The nearest row among all rows above each row, by straight-line distance (none for the first two rows)
In the rows, zero is written as 128.
1: [125 122 128 175 150 133 100  98  64 123 108 100  61 104 100 137 104  19
 139 110 143 116  47 134 125 152 112 122 111 132]
2: [125 136 105 122  73 138 158 142 183 129 139 148 209 147 119  97 153 205
 123 149 143 163 174 132 117 123 136 130 118 105]
3: [ 65 123  60 139  37 123 165 129 227 118 140 151 255 143  75  63 110 161
 135 147 130 182 129 127  98 177 129 123  76  85] | 2
4: [121 120 127 172 146 132 100  97  62 123 106  99  63 105  96 134 103  27
 141 111 142 113  39 135 122 155 110 121 109 132] | 1
5: [135 137 113 124  78 139 155 143 171 131 137 145 196 146 121 103 169 207
 118 147 146 161 172 134 120 117 136 131 121 111] | 2
6: [123 134 101 130  68 136 160 139 181 127 138 147 224 144 113  97 149 194
 122 147 144 169 161 134 118 129 135 129 113 104] | 2
7: [132 136 108 128  83 139 160 143 178 129 138 146 204 145 119 101 158 196
 116 147 145 162 171 133 119 121 137 130 118 110] | 2
8: [104 125 108 175 117 141 126 107  94 126 113 114 112 111  78 114 109  39
 138 119 148 124  72 131 112 156 113 124  96 113] | 4
9: [138 135 111 135  81 139 151 134 153 128 131 139 185 140 115 105 153 183
 121 143 151 161 151 137 118 125 131 128 118 113] | 7
10: [120 132  95 136  66 134 156 133 179 127 135 142 215 141 106  91 143 173
 124 146 146 166 149 134 113 138 131 127 108 106] | 6
11: [101 132  91 124  65 134 168 144 209 127 141 152 237 150 109  88 138 204
 125 148 136 165 176 126 112 135 137 129 108  94] | 6
12: [111 121 119 166 139 134 110  99  74 123 108 103  81 107  91 126 100  17
 142 111 144 112  45 133 118 161 111 122 102 125] | 4
13: [107 128  88 138  59 130 155 126 158 121 133 141 225 139  93  84 132 155
 129 145 146 176 129 135 108 154 127 124  94 100] | 10
14: [141 136 114 140  85 141 150 132 160 128 131 140 175 139 115 109 156 175
 121 141 152 159 145 137 120 122 131 129 120 114] | 9
15: [127 132 106 145  87 141 146 127 143 126 127 132 180 135 105 104 143 143
 126 139 151 156 128 136 115 137 127 127 108 110] | 14
16: [101 112 109 179 132 120  93  83  72 115 103  96  89 100  78 122  81   1
 147 109 140 125  10 136 114 182 105 116  88 131] | 12
17: [111 118 120 173 140 128  99  93  71 120 103 100  81 102  88 125  94   1
 144 109 140 120  30 135 118 167 109 119  97 129] | 12
18: [107 118 117 172 135 132 106  94  80 121 107 102  83 104  86 124  92   5
 143 112 142 122  37 134 117 167 109 120  97 124] | 17
19: [129 134 106 131  72 137 155 139 174 127 136 144 206 143 113  99 154 193
 122 147 149 165 159 134 117 126 134 129 114 110] | 7
20: [ 96 124  84 160  67 132 141 114 153 120 124 129 198 127  78  90 115 101
 135 134 149 163  90 135 105 167 120 122  81 100] | 13
21: [130 114 130 171 154 119  81  82  57 116 103  90  58 100  97 139  93   1
 141 107 144 113  12 140 125 160 104 117 105 143] | 4
22: [118 132  95 133  59 133 158 133 181 124 135 144 227 141 106  91 142 176
 126 147 143 170 142 134 112 141 132 127 103 104] | 10
23: [113 116 120 173 146 126  96  89  68 119 104  99  79 102  92 129  91   1
 145 108 141 116  27 136 120 166 107 119  98 131] | 17
24: [131 128 134 170 146 144 116 110  68 130 111 107  89 111 105 137 121  59
 134 114 151 112  75 132 124 135 117 126 121 129] | 1
25: [151 140 122 124  87 144 155 143 158 132 135 144 180 144 132 119 169 202
 116 145 150 157 175 135 125 103 137 132 136 116] | 5
26: [115 129 114 171 116 146 130 113  96 128 116 117 115 117  90 119 122  86
 134 123 151 134  83 132 116 146 117 125 105 115] | 8
27: [100 120 110 177 125 136 113  99  85 123 110 107  98 106  80 118  96  30
 143 114 145 122  47 132 113 168 110 121  94 118] | 18
28: [128 132 127 169 127 149 129 116  88 131 116 115  90 116 104 127 130  87
 130 119 154 120  91 133 121 133 118 127 116 117] | 26
29: [145 139 118 124  81 142 157 144 161 131 141 146 186 146 129 109 168 207
 116 148 148 157 176 135 124 109 137 132 129 114] | 25
30: [106 128 105 170 104 141 133 112 115 126 118 121 136 119  86 111 119  80
 135 125 151 135  81 133 112 152 116 125  99 111] | 26
31: [122 132 112 161 104 145 138 119 116 129 122 125 138 124  99 115 133 103
 130 129 153 142 101 134 116 139 120 127 107 113] | 30
32: [109 124 116 175 134 140 118 102  81 125 111 106  95 108  85 122 107  45
 140 116 145 122  56 133 116 157 112 123 101 119] | 27
33: [122 138 108 117  78 140 174 151 185 132 143 152 211 149 127 102 159 236
 118 149 137 157 192 127 121 114 141 133 122 105] | 2
34: [139 135 111 129  78 140 153 135 160 128 133 141 187 142 115 105 153 177
 122 144 150 161 159 137 119 125 132 129 118 112] | 9
35: [132 136 108 126  76 139 158 140 169 128 137 145 201 143 119 103 154 194
 120 148 146 164 168 134 119 123 135 129 118 110] | 7
36: [123 132 107 154  83 139 148 125 145 126 126 132 172 131 100 105 138 137
 127 138 151 155 121 136 116 140 125 126 105 110] | 15
37: [130 133 108 146  89 140 144 126 136 127 127 133 163 133 108 111 144 144
 125 140 152 153 128 136 117 135 126 127 111 112] | 15
38: [123 125 129 175 136 140 111 105  67 127 109 106  69 108  96 129 113  43
 137 114 146 117  56 133 122 148 113 124 112 126] | 4
39: [ 89 134  92 114  66 135 179 157 217 133 149 162 239 151 118  90 141 237
 126 151 119 159 204 117 115 129 145 134 118  94] | 11
40: [105 135 100 121  65 135 172 148 201 130 144 155 231 148 116  91 146 223
 123 147 131 162 183 125 115 130 140 131 113  98] | 11
41: [101 123 108 177 120 139 119 102  88 125 112 106 103 110  81 105 103  39
 140 116 147 126  56 132 112 162 112 122  96 115] | 27
42: [111 129 106 166 102 143 136 114 112 127 119 122 136 119  91 111 123  88
 133 127 151 139  90 133 113 150 118 125 100 108] | 30
43: [100 137  99 106  72 138 179 162 211 134 148 161 226 152 126  91 147 251
 121 150 121 156 207 119 120 122 146 134 124  97] | 39
44: [131 134 105 133  75 138 153 136 169 127 134 142 192 143 112 101 150 186
 121 146 148 164 155 136 117 133 133 128 114 110] | 19
45: [122 131 109 156  92 142 141 121 126 128 123 125 149 127  96 110 135 116
 129 132 153 144 107 134 117 139 122 127 106 112] | 31
46: [108 133  95 123  65 136 166 145 201 128 142 152 230 148 113  88 147 213
 123 150 133 164 177 126 115 130 138 130 112  99] | 40
47: [131 132 108 154  97 141 143 125 135 127 125 130 174 131  99 106 138 124
 127 136 152 150 114 135 116 139 124 127 106 112] | 36
48: [101 131  84 132  57 132 164 137 201 125 140 150 240 144 104  86 137 191
 126 148 137 170 158 129 111 145 134 128 102  97] | 11
49: [ 99 133  89 124  63 133 170 145 208 128 142 158 239 148 107  91 139 213
 126 150 129 168 179 125 113 139 138 129 105  96] | 11
50: [123 136 104 122  70 138 167 145 189 130 141 152 220 148 121 100 154 216
 120 149 139 162 179 130 117 123 138 131 119 107] | 2
51: [122 124 130 172 143 139 110 103  71 126 109 107  75 108  96 132 110  32
 138 113 146 111  58 133 123 148 114 123 114 127] | 38
52: [130 123 133 169 144 140 107 105  65 127 109 104  59 108 104 137 114  33
 136 112 145 111  63 134 126 142 116 124 117 130] | 51
53: [110 126 114 177 122 142 125 107  94 127 112 113 103 112  87 117 113  62
 137 119 150 124  71 135 116 153 114 124 100 115] | 8
54: [113 139 107 110  77 139 177 157 197 134 147 158 220 151 129 100 156 242
 120 149 128 151 219 123 121 116 145 134 127 101] | 43
55: [131 134 115 150  98 144 141 125 129 129 124 128 151 129 107 113 142 138
 126 135 153 149 119 135 117 131 123 128 114 113] | 37
56: [126 138 110 120  74 139 168 148 182 130 141 149 211 148 122 104 157 214
 120 148 142 161 182 130 119 120 138 131 124 107] | 50
57: [ 87 133  87 114  65 134 176 153 218 131 150 159 248 150 102  86 137 230
 126 149 121 162 195 119 112 137 143 132 112  93] | 39
58: [122 131  98 137  71 135 150 130 168 124 131 139 205 141 105  95 142 160
 125 144 148 168 136 136 114 140 129 126 104 109] | 10
59: [151 139 124 134  96 145 148 135 138 132 129 136 161 139 125 116 162 175
 118 142 153 148 163 138 124 109 133 131 126 120] | 14
60: [127 128 130 171 136 145 118 109  76 130 112 110  72 112 102 134 122  62
 134 115 149 116  74 133 121 139 117 126 116 125] | 24
61: [110 119 116 175 137 131 107  94  82 121 106 101  75 104  88 126  92  12
 143 112 143 121  39 134 117 165 109 120 100 126] | 18
62: [132 133 126 164 121 149 133 120 101 131 118 118  99 120 104 126 136  98
 129 126 154 127 100 133 121 131 120 128 118 118] | 28
63: [132 133 110 148  90 141 146 127 135 127 126 132 166 133 107 110 146 140
 125 141 152 152 128 136 116 133 126 127 112 115] | 37
64: [101 133  91 123  62 133 172 147 198 128 140 154 242 148 113  89 141 207
 124 147 133 164 171 125 113 135 138 130 109  98] | 11
65: [125 123 131 169 148 138 101 101  65 126 108 103  65 106 101 135 112  42
 139 112 147 110  62 133 124 135 112 123 113 130] | 52
66: [129 134 103 134  69 137 154 135 166 126 135 142 200 140 110  98 149 174
 123 145 147 165 153 135 116 131 132 128 112 109] | 44
67: [109 132  95 129  60 134 163 140 191 126 139 145 227 145 107  85 144 191
 124 149 139 166 159 131 112 138 135 128 106 101] | 48
68: [111 132  94 130  63 135 163 138 191 126 138 148 224 146 107  90 142 192
 126 149 139 169 157 131 113 137 134 128 105 102] | 67
69: [186 132 176 155 189 143  93 110  21 132 107  98   1 109 148 174 146  58
 124 112 152  93  84 131 146 100 119 128 151 161] | 52
70: [104 134  95 122  67 136 169 146 200 129 144 154 236 146 117  92 145 216
 124 147 133 164 178 126 114 133 139 130 113  98] | 46
71: [111 133  93 126  65 134 162 140 191 126 139 149 229 146 110  90 144 194
 124 149 139 167 163 129 113 135 136 129 108 102] | 68
72: [101 135  94 116  68 133 171 151 207 131 146 158 232 150 118  90 144 226
 123 149 129 161 193 123 115 130 140 132 115  96] | 40
73: [124 131 105 145  83 137 148 125 148 125 127 135 184 134 102 102 142 142
 126 140 151 159 128 136 114 139 126 126 106 110] | 15
74: [123 131 105 149  84 141 144 123 139 126 125 132 176 131  99 104 136 125
 127 136 153 154 117 136 115 139 125 126 105 110] | 36
75: [147 137 121 138  93 144 148 134 146 130 128 134 160 137 121 114 154 169
 120 139 154 150 147 137 123 117 130 130 124 117] | 59
76: [135 134 110 141  85 140 147 131 142 128 128 134 174 134 111 111 149 159
 123 141 153 154 138 136 119 126 125 128 114 114] | 37
77: [139 135 133 161 129 149 135 122  89 134 119 120  94 121 112 132 142 111
 127 124 155 121 108 133 125 121 124 130 125 120] | 62
78: [ 92 135  92 110  67 136 175 155 216 132 149 160 240 150 120  89 140 227
 125 149 123 161 195 120 115 128 144 132 115  94] | 39
79: [138 135 115 142  89 144 146 129 145 128 128 133 168 136 114 111 150 160
 123 140 153 153 138 137 119 127 127 129 117 114] | 76
80: [113 113 118 173 142 122  88  84  69 116 103  95  74 101  88 127  86   1
 145 107 142 121  21 137 119 174 105 117  96 136] | 23
81: [136 134 113 145  90 142 146 129 145 128 128 133 167 135 110 109 149 153
 124 139 153 153 135 136 118 129 127 128 116 113] | 79
82: [131 134 105 133  74 137 152 135 166 127 133 143 201 142 114 101 151 176
 122 146 149 165 157 135 117 130 132 128 116 109] | 66
83: [123 131 104 149  81 139 146 126 148 125 126 132 179 133  97 101 135 136
 128 139 151 157 121 136 114 140 126 126 103 109] | 36
84: [118 130  98 148  77 137 148 123 149 124 128 134 191 133  98  97 136 137
 128 140 149 161 107 136 113 148 126 125 100 106] | 83
85: [120 139 112 111  79 141 175 159 191 135 147 157 211 153 134 104 160 247
 118 150 130 152 210 124 124 110 145 135 131 105] | 54
86: [130 133 116 155 104 146 138 123 116 130 122 125 120 127 105 116 139 121
 127 133 155 139 113 134 120 130 123 128 113 115] | 31
87: [ 83 117  92 185 110 133 115  94  89 119 109 108 122 105  67 105  80   9
 148 115 142 130  34 131 106 184 108 119  78 108] | 27
88: [113 134  97 127  65 135 163 141 190 127 140 148 232 146 112  92 146 205
 124 150 139 166 170 130 113 133 134 129 110 103] | 71
89: [119 133  96 128  68 135 160 139 189 126 138 149 216 145 110  93 150 201
 124 147 143 167 160 132 114 134 134 128 111 104] | 6
